Each row has a class, written after it.
[-161 -222  590  159   45 -288 -219  -44  300   21  462  -25 -598  441
  137 -175   50 -126 -218 -256 -356    2   21  191  -25 -313  372 -135
  139  -74  127  109  145 -146   66  115  -34    1   61]
K374
[ -63  226   72 -192 -124  -39 -162  -75 -123 -139   -9  210  614 -225
  172 -262 -153  -61  131   -1  282   50  -63  -97 -101  262  -87    3
   73 -229   -8   64   66  111   95  -40   15  102   90]
K374
[-139 -112  336  147 -286 -150  -57 -209   51  -87   69   72 -168   46
 -196  304  228   64 -205  -91    5  -18  325    1  -23 -259  -37  194
  -94   34  182   13   -4   41 -130  152 -172   95  -22]
K374
[ 209   30 -202  -41  239   94  234   86 -284   47  -93   52  -28  -80
  -57   79  -92 -113   74   59  -31  104 -174  -23   55  122 -122  -29
 -191  189  -45  104 -235  -47  149  -16  -74 -248 -151]
K271
[-186   20  292    7 -424 -143  -73  -22  -80 -210   93  130  320  -79
   70  -50   13  111 -202  -39  136  103  219  -39 -158   20   74  -75
  211 -186  -52   15  -25   30  157  196  -43  213  197]
K374
[ -79 -304  330  163  -61  146 -141  135  158   86  356  -67 -461  354
   57 -113  -32   60 -179 -150 -352  -14  -11  117   -1 -325  317 -204
  149  132   73 -119   53  -50  -36  244   28  -14  151]
K584
[ -80  104  205 -126 -264 -412   62  -76 -294 -187 -125   96  519 -325
   95 -103   85   23   84   11  247  128  127 -130  -74  187 -166    8
   96 -248   44  245 -106  -30   99 -115 -201  167   17]
K797
[ 107 -281   62  276   46  114  258  226 -105   36  150  -48 -634  304
 -205  225  -76 -135 -212  -90 -370   76    5  133  107 -297  217  -43
  -14  226  -55   33 -375 -133  307  304 -127 -195   59]
K726
[  73 -114  110  -67  105  133   11  108  -27  181   43  158 -112  186
  156 -252 -429  -94   95 -185 -137   19 -243 -110   -2   59  174 -143
  100  109  203   31 -239  146   65    6   62 -175  132]
K584
[ 227  104 -182   68  354  207  213  121 -188   -2  103   10 -226   89
 -157   51  -37 -236   89   -6  -77   69 -253   96  146   -6  -26   47
 -266  265  -29   96 -208  -55  145   64 -121 -332 -164]
K740
[ 297   31 -562  -72  361  152  451  194 -508   37 -389   35  115 -305
 -137  214 -121 -163  151  135   54  225 -312 -155  147  320 -303  -76
 -238  133 -186  164 -372  -59  113 -111 -194 -279 -308]
K451
[  -7 -162  139   83  173 -370  290   45 -178  -57    0 -195 -370   54
  -33  110  164 -150 -111  -35 -125  134 -113    8  153  -76  -36 -101
   66  -98  -61  231 -261 -278   22  -68 -359 -108 -159]
K797
[-185 -360  478  175 -358 -222  -37  -30  261  -98  155 -101 -345  218
   44  -11  -24  208 -327 -173 -287  123  206  167 -146 -234  289 -210
  264  -98   15  -31  -46  -15  115  135   53   37   75]
K496
[ -68   -5  315 -257 -252  106 -554 -406   96  132 -112  430  657 -228
  208 -318  -40  132  102   15  197 -146  106 -135 -314   92  -93   69
 -161   16  249   20  383  438 -187 -152  361  201  102]
K451
[ -25 -161  153   73   42 -400  427   91 -351   26    2 -104 -330   98
  -42  211  151  -88 -182  -92 -182  148  -73 -191  131  -91  -56  -26
   61   59   79  197 -449 -212   51   27 -287  -89  -25]
K797
[  32  -28  167   43 -126  192 -364 -103  314 -119  213  -14  176 -118
   85 -231  171  277   53    8   37  -34   86  296 -123 -124   34 -157
 -235   92 -106 -140  549  121  -80  -12  279   26 -132]
K584
[ 131  191 -191  -25  338  115  152   52  -55  -32  -89   15 -135  -61
  -69   71 -161 -157  131 -110   95  102 -228  -43  221  180  -83    8
 -126   41    8   29 -151  -17 -120  -64  -25 -291 -187]
K374
[ -26 -283  186 -100   98  109 -146  -86   -5  162  -56  221 -223  215
  116 -147 -325 -190  -63  -37 -132  -64  -78  -42 -132  -53  177  -50
  143   33  123   69 -171  122   68  -19  -70  -71  121]
K271
[ -12  194  -73   12   58   11  -54  -27   38 -385    9 -115  164 -257
  -97  -95  141  -79  149   72  220  101  -56  115  133  103  -34   -4
   44 -269 -300   51  154 -159   37    0 -200    3 -156]
K451
[  -3 -674  -65   62  367  -45  239  273  -82   63  -24 -230 -820  417
  238 -180 -258 -212 -165  -88 -382  206 -288   86  -17  -29  387 -503
  485 -153 -378   32 -350 -206  226  -28 -290 -239  -63]
K740
[ -74  341   50 -210 -251   35 -202 -218 -141 -245 -122  165  899 -531
   74 -231  116  158  206   82  486   25   59 -139  -32  247 -278  104
 -108 -183   18   24  228  157 -145 -127   99  220   40]
K797
[ 168  180 -266 -102  229  -51  451  127 -434  118 -289   75   51 -120
  -88  194 -241 -185  114  -58   30  131 -263 -289  145  283 -254   58
  -39   72  168  174 -554   -9  -11  -42 -109 -229  -52]
K496
[-273 -167  803   18 -566 -434 -500 -515  332  -51  198  196  289  -93
  111 -173  361  214 -213  -51   89  -60  443  176 -344 -277   52  -12
   26 -128  283  125  446  207  -64  -86   73  345   24]
K740
[ 253  -28 -307 -101  570   41  425  226 -280  167 -250   43 -381  114
   -7  -26 -485 -450  282 -107 -137  118 -439 -153  261  245   -9  -24
   32    4    7  163 -586  -87  127 -125 -274 -426 -126]
K726
[   5 -324 -193 -131  274   39  124  232 -248 -129 -151  -48 -129  125
  246 -282 -428 -298  150    7  -91  162 -324   37  -72  243  176 -295
  457 -393 -333  123 -306 -172  304  -54 -363  -60   60]
K496
[ 115  413   25 -296  177  -50 -111 -174 -144  130 -173  299  599 -287
  144 -258 -195  -53  350  -74  184  -23 -268 -164  -28  362 -306  103
 -177    2  354  154  -23  211 -185 -241  263  -53  -30]
K496
[  77   98 -219 -163  -62  329   -8  127 -276 -112 -103  131  480 -205
   88 -219 -198   68  179   56  201   92 -152 -132  -31  216  -87 -131
  122  -83 -144  -82  -65   88  -21   64  -59   36  112]
K584
[ -23  112  307 -240 -300   17 -196 -283 -211  299 -148  533  657 -132
   84  -65 -206   83  -45    3   65  -96   93 -327 -266   87 -191  154
 -139  259  509   97 -162  429  -51  -32  243  145  228]
K271
[ 131  422  106  -89  298  230 -172  -85   73  110  241  239   97   78
  -10 -290 -199 -186  238 -132   21  -73 -279  -26  142   77   14  149
 -234  223  339   11  -24  196 -143  -18  202 -216   11]
K740
[ -15  102   22  -39   43 -486  261  -89 -191  -74 -131 -183  119 -273
  -15   76  388    3   52  -11   60  157  -48  -85  121   83 -316    6
  -76  -72  -13  151 -106 -159 -137 -149 -246  -22 -320]
K740
[  33 -115  252 -119   99  -16  -46 -175 -110  226 -110  364  -28  128
   55  -56 -299 -333   -1  -54  -54 -101  -53 -131  -70  -21   -6   99
  -36   23  292  198 -222  171   82  -57 -112  -35  110]
K726
[  44 -405   17   87   90  209    3  131    5  -62   38  -44 -342  112
   50  -89 -153   33 -115  -24 -147  111  -62  199  -53 -112  217 -263
    8   37 -239   12    7  -52  178   29  -11 -136  -31]
K797
[-109 -310  323  -93 -393  281 -314 -183  141  134  -17  315  171  120
  121 -125 -161  239 -230  -76  -34 -121  168  -99 -279 -202  126  -71
   33  180  195 -148  119  371  -89   79  224  145  276]
K584
[ -58  456  460   62 -224    6 -294 -221  173  -27  434  110  237  -34
 -104  -43  411  169  -71 -122   21 -131  128  -14   71 -285 -126  201
 -329  294  375  -76  362   95 -338  217  277   94   68]
K584
[ 139    7 -295  193  378  312  322  206   29 -117   26 -270 -590  125
 -266  176 -113 -120   13  -75  -82  100 -256   69  363  -35   62  -16
  -42  106 -192 -158 -295 -121  -82  105 -143 -380 -222]
K740
[-165 -378  236   63 -636 -178  299    7 -124    4 -258  -36  226 -156
   -8  333   11  464 -489  -87  -53  227  310 -231 -177   14  -44 -244
  257  -46   14  -99 -355  119   31   95  122  188  134]
K496
[ 205   58  -93  179  272   42  306  181 -230   10  128   -7 -474  191
 -260  244    4 -276  -25  -70 -211   84  -95   14  192 -126   37  105
 -256  295   23  202 -281 -169  264  199 -193 -305  -73]
K451
[ -19  -33  -67 -193  -53  -22   33   41 -258 -167 -192   81  430 -246
  158 -241 -191  -37  131   62  246  149  -85  -99  -65  274  -55 -132
  185 -274 -172  104 -107    0  134 -120 -167   30   37]
K797
[  19   -9 -222  -72   81  332  120  258 -307  -78  -64  124   82   29
   55  -87 -355 -113   69   -5   60  116 -192 -148   10  208  101 -105
  198  -51 -202  -62 -303   41  116  158 -104  -92  190]
K374
[ 105 -295 -344 -173  431 -127  412  189 -395  117 -325 -140 -157  -50
  225 -124 -197 -209   34   14 -116  236 -451 -161   86  277 -113 -287
  236 -178 -263  143 -414 -159   51 -240 -315 -208 -210]
K740
[-119 -137  314 -122 -134 -111 -268  -34    2  -52  137  159  223   91
  272 -441 -254  -96   35  -57  -75   47  -67   72 -241   59  213 -156
  321 -300   22  146   26   21  248   32  -42  162  256]
K496
[ -77  120  153   43 -229 -270   33  -15    9 -377  116 -158  150 -165
  -44  -60  262   48   56   21  185   93  159  130   32  -43  -66  -10
  103 -293 -172   50  185 -214   71   54 -345   98  -91]
K584
[-242 -184  355  236 -419  -19  -52   17  211 -378  440 -195 -239  168
 -117  -22  251  127 -290  -46 -111   95  274  184   13 -347  315  -14
  205  -71 -195 -160   15  -95  154  358 -212   97   89]
K740
[  88  -99  160  225  240 -140   10  115  152 -113  335 -128 -645  271
 -120    1   71 -216   20  -92 -308   49  -14  307   99 -232  247  -29
 -151  104  -94  161   49 -234  266  119 -178 -212 -167]
K451
[  83  412   66  133  256 -166  297   10  -87 -103  269 -174 -355   74
 -272  265  317 -171  -80  -51 -141   48 -147    5  379 -165 -142  209
 -190  204  128  101 -218 -288 -128  136 -194 -230 -199]
K271
[-194 -375  524   86 -218 -699   23  -55  -34  -17   98  -95 -323  160
  154   -6  202    3 -284 -177 -370  138  123   72 -136 -225  124 -170
  305 -168  113  248 -140 -223  144   30 -188  141   17]
K496
[  28  159  196   19  143 -272  195   10 -211  100  143    6 -178  125
  -17   11   68 -189  -62  -74 -207   53 -139 -116  137  -61  -52   76
   -7  118  229  189 -309 -133   57   41 -146 -111   32]
K271
[ 110  180 -141   -1  309 -169  241    6 -152  -19  -61 -130 -120 -131
 -104  108  153 -220  121   13  -35   72 -175  -74  276   60 -240   70
 -155  -49  -15   87 -113 -200 -120  -56 -191 -139 -277]
K726
[-161 -418  422  -45 -166   52 -469 -305  424   -7   38  169  -97   82
  162 -272  -92   43 -102  -45  -79 -106  186  190 -210 -219  203 -118
   66 -199    6  -79  363  169  -58  -81   62  188   28]
K726
[ -13 -276  184   35   87  -87   29  -95   26   20  -47   61 -407  159
  -76   91  -93 -266  -52  -61 -123  -23   92   21   24 -156   67   71
   16 -109   57   94 -136  -60   39   22 -316  -50  -56]
K726
[ -88  -64  406  -39   50 -185 -334 -222  398  -19  181   67  -71  103
  254 -382 -179  -81   48 -207   -3  -13  -91  186  -66    8  203  -80
   46 -248  118   95  284   78   41 -197  120  -38  -42]
K374
[ -48 -112  173  108  -19    9   94  -11  163 -111   39 -119 -263   10
  -81   21  -33   69 -119 -102    9   71  -13   81  148  -81  105  -58
   34  -56    2  -12 -104  -43  -53  -24  -27 -106  -53]
K797
[ -21  -97  -49  -55  -26 -172  216  180 -384 -104  -74   61   18   11
   96  -36 -207 -164   42  -74   32  177  -83 -137  -27  173   46  -73
  287 -220 -130  146 -384 -119  235  114 -335  -20  101]
K374
[  13  210  265   36 -212 -159  -22 -108  129  -74  104   40   93 -136
  -66   -8  162  161   12 -147   87   30  119  -17   76  -78  -66   30
 -139   87  212   25   98   66 -172   13   61  -29  -76]
K584
[   5 -282   31  108   14  187 -132   48  234 -178  137 -155 -243   31
   -2 -131   80  149 -107   21 -151   83   15  328  -47 -155  157 -229
  -89   46 -301 -148  245  -20   79   28   63 -111 -204]
K740
[ -50 -151   40  164  169  -96   44   51  173 -162  154 -320 -528  102
  -43   22  200  -25 -153  -56 -252  110  -75  158  184 -197  106 -145
   49  -94 -245  -17  109 -259  -69   33 -138  -73 -192]
K451
[ -54 -173  255 -152 -197 -110 -188 -361   60   37 -245  233  292 -226
   54  -39    6   18   -2   32  151  -56  143  -40 -136   -4 -151   76
  -65 -146  121   77  125  190 -104 -171  -34  118  -72]
K726
[  55  584  103  157  323  197 -170 -131  240 -170  502  -91 -227   84
 -310   56  438 -133   93  -57  -69 -122 -146  123  389 -267  -83  335
 -456  288  138  -85  329 -135 -334  191   98 -145 -170]
K451
[ -34  164  117  140 -112 -157  127  -88   -1 -129  118 -133  -71 -105
 -182  223  401   88 -149  -28  -68   60  139  -32  218 -187 -171   81
 -133   48   34  -56   -2 -118 -184  138  -32   57 -154]
K726
[  43  397  296  111   10   59   36  -90   13   75  311  219 -165  257
 -168   91  -35 -123  -60 -230  -44  -49  -39 -130  158 -143   83  281
 -229  333  388   77 -168  124  -49  248  128 -195  177]
K374
[ -68   -8  203  -24  -82  136 -230 -300  218 -110    0   84   13  -67
 -110   57  106   32 -104   34   91  -89  111   96   -5 -160  -51  141
 -133   30   71  -82  191   86 -185  -24  -17   11 -106]
K271
[-160 -263  -10  -77 -310  -11  -77   22  -22 -287 -173  -69  352 -327
  156 -200  -33  204  -51   75  102  149  127   26 -121  108  -24 -232
  281 -429 -378 -159   90  -28   81   21  -56  260   -8]
K726
[ -43  167  257  -95   45 -227 -202 -198  124   20  100   54  232 -158
  131 -257  196  -13   11  -59  -16   21 -112  -24   23   29  -86  -32
 -115  -59  135  155  249   10 -108 -147  153   61 -101]
K451
[ 205  208 -293 -294  449   91  141  220 -400   -7 -112  146  235  -39
  187 -372 -429 -393  488   11  107   60 -461 -119   63  389  -95  -18
   83 -136  -49  176 -278  -70  127 -119 -339 -214    3]
K584
[-189 -290  373   67 -318 -373  126  -51 -101  -31  -19  -77  -30  -84
   55   74  274  229 -331  -77 -107  143  141 -100  -42 -149  -14 -171
  135  -39   38   84 -128  -76  -45   21  -38  154   11]
K797
[ -74 -631  160   -7   -4 -376  208  -18  -90   30 -258  -56 -427  168
  112   26 -201 -180 -199  -50 -167  141   13   31 -169  -40  134 -211
  351 -251 -133  211 -353  -79  240 -146 -469  -67 -123]
K740
[  99  744 -148 -162  -31  386  -80  -77 -266 -179   92  264  812 -332
 -180   -9  104   -9  213  110  354  -33  -71 -187  106  230 -332  281
 -307  135  179  -50   57  142 -192  167  177   43  101]
K496
[-116  386  390   47 -323  -53 -374 -202  231 -366  380   22  430 -198
  -29 -206  364  180   56  -11  259  -53  222  220  -14 -130  -43   94
  -65 -144   59  -81  486  -30 -122  132   41  250   43]
K584
[ -26  632  496  -52  -75  -93 -533 -531  344  -19  340  288  428  -82
 -145  -87  304  -90  183  -97  206 -255  140   88    3 -129 -176  491
 -516  198  635   91  456  203 -273   11  304   88    5]
K496
[ -45  192   50 -226 -136  152 -380 -136  160 -241   35  107  737 -375
  237 -512  -66  159  256   79  351   -2  -69  104 -133  218  -88 -113
   29 -311 -142  -80  459  134  -75 -150   99  197   12]
K584
[ 208  175 -456  -92  133  525   55   37 -196   11 -190  100  442 -317
  -90   73  -33  163  114  136  100   77 -183  -40   13  209 -289   -8
 -354  247  -67 -101   22  179 -122  -24  296  -94 -126]
K496
[  96  222  -80  210 -114   14  245   35 -108 -170   15  -84   18 -205
 -334  447  373  140 -141   34   98  139  194   67  124  -59 -208   73
 -397  242  -64    3   21  -74  -17  152   -2 -120 -234]
K374
[ 146  139  -81   54   24  364  -69   77   -4  -36  126   45   95  -57
  -90  -23   67  111   56   10   11  -40  -41   78   31  -79  -68   -2
 -308  284  -12 -117  159  105  -64  110  184  -97  -35]
K584
